M =
[[132 137 118 134 157]
 [114 113 133 125 137]]
Rows and columns are counted from 1.
(1, 1): 132
(2, 3): 133
(2, 5): 137
(1, 3): 118
(2, 4): 125

data =
[[110 139 134 128 120 125 147 124 121 137 129 124 127 118 132 116]
 [124 128 131 125 126 122 129 128 120 122 126 118 127 124 128 128]
 [127 131 126 128 126 129 127 126 127 123 126 127 126 127 127 127]
 [108 138 134 130 119 118 149 121 118 124 124 120 124 116 133 116]
 [126 131 127 126 126 128 127 127 126 124 126 123 126 127 127 127]
 [108 143 132 130 119 123 149 121 120 132 126 123 124 117 131 114]
 [117 138 130 126 122 129 136 127 124 138 130 122 128 123 128 119]
 [117 128 135 127 125 119 139 128 119 126 127 119 128 119 132 125]
 [121 134 129 128 124 128 135 126 126 133 129 127 127 125 129 122]
 [123 128 130 130 126 122 135 125 125 122 125 127 126 125 131 126]
 [112 143 129 126 120 130 141 124 124 139 130 124 127 121 128 114]
 [111 135 133 131 120 117 148 120 118 118 122 122 123 117 133 120]
 [109 144 129 126 118 128 144 122 121 138 129 120 125 118 128 114]
 [112 128 135 131 123 117 149 122 120 122 124 127 126 117 134 122]]
Rows and columns are counted from 1.
(1, 1) -> 110
(7, 3) -> 130
(9, 4) -> 128
(10, 3) -> 130
(11, 13) -> 127
(6, 8) -> 121
(13, 9) -> 121
(2, 8) -> 128
(8, 9) -> 119
(12, 11) -> 122
(7, 2) -> 138
(7, 7) -> 136
(4, 10) -> 124
(5, 16) -> 127
(6, 13) -> 124
(10, 14) -> 125
(10, 7) -> 135
(2, 10) -> 122
(13, 3) -> 129
(8, 1) -> 117
(12, 2) -> 135
(7, 11) -> 130
(1, 16) -> 116
(6, 11) -> 126
(12, 4) -> 131
(9, 14) -> 125
(12, 1) -> 111
(8, 7) -> 139
(13, 11) -> 129
(9, 13) -> 127
(2, 1) -> 124
(10, 13) -> 126
(3, 3) -> 126
(3, 9) -> 127
(1, 14) -> 118
(4, 2) -> 138
(3, 13) -> 126

grid =
[[124 119 123 124 126 123 134 140 133 109 148 106]
 [120 119 123 124 137 127 134 138 123 123 124 119]]
Rows and columns are counted from 1.
(1, 1) = 124
(2, 11) = 124
(2, 2) = 119
(2, 8) = 138
(1, 4) = 124
(1, 9) = 133
(2, 6) = 127
(2, 5) = 137

X = [[126, 144, 126, 126, 134, 140, 123, 121, 129, 127], [132, 139, 131, 133, 129, 131, 136, 114, 127, 131], [127, 129, 137, 131, 133, 126, 130, 128, 115, 126], [127, 116, 135, 130, 130, 133, 140, 107, 123, 128], [135, 149, 124, 126, 123, 121, 127, 137, 123, 128], [136, 143, 130, 125, 132, 127, 136, 107, 128, 127], [131, 146, 130, 126, 130, 116, 137, 120, 130, 127], [126, 126, 132, 132, 137, 127, 121, 127, 127, 133], [129, 123, 126, 129, 133, 135, 129, 144, 126, 129], [131, 128, 135, 129, 137, 119, 137, 133, 126, 132], [132, 129, 129, 128, 126, 130, 135, 113, 125, 126], [129, 124, 131, 130, 114, 131, 134, 129, 131, 129], [127, 130, 134, 125, 131, 124, 129, 137, 131, 130], [121, 119, 132, 120, 123, 128, 126, 130, 127, 126], [119, 125, 133, 129, 125, 111, 126, 116, 133, 123]]
Rows and columns are counted from 1.
(1, 1): 126
(5, 2): 149
(3, 8): 128
(13, 3): 134
(12, 4): 130
(5, 8): 137
(9, 4): 129
(10, 5): 137
(14, 8): 130
(15, 7): 126
(13, 4): 125
(15, 5): 125
(6, 3): 130
(10, 6): 119
(6, 5): 132
(2, 10): 131
(8, 2): 126
(9, 2): 123
(5, 5): 123
(1, 8): 121
(9, 7): 129
(6, 2): 143
(13, 2): 130
(8, 6): 127
(3, 4): 131
(3, 10): 126
(2, 5): 129
(3, 7): 130
(2, 6): 131
(14, 9): 127
(10, 10): 132
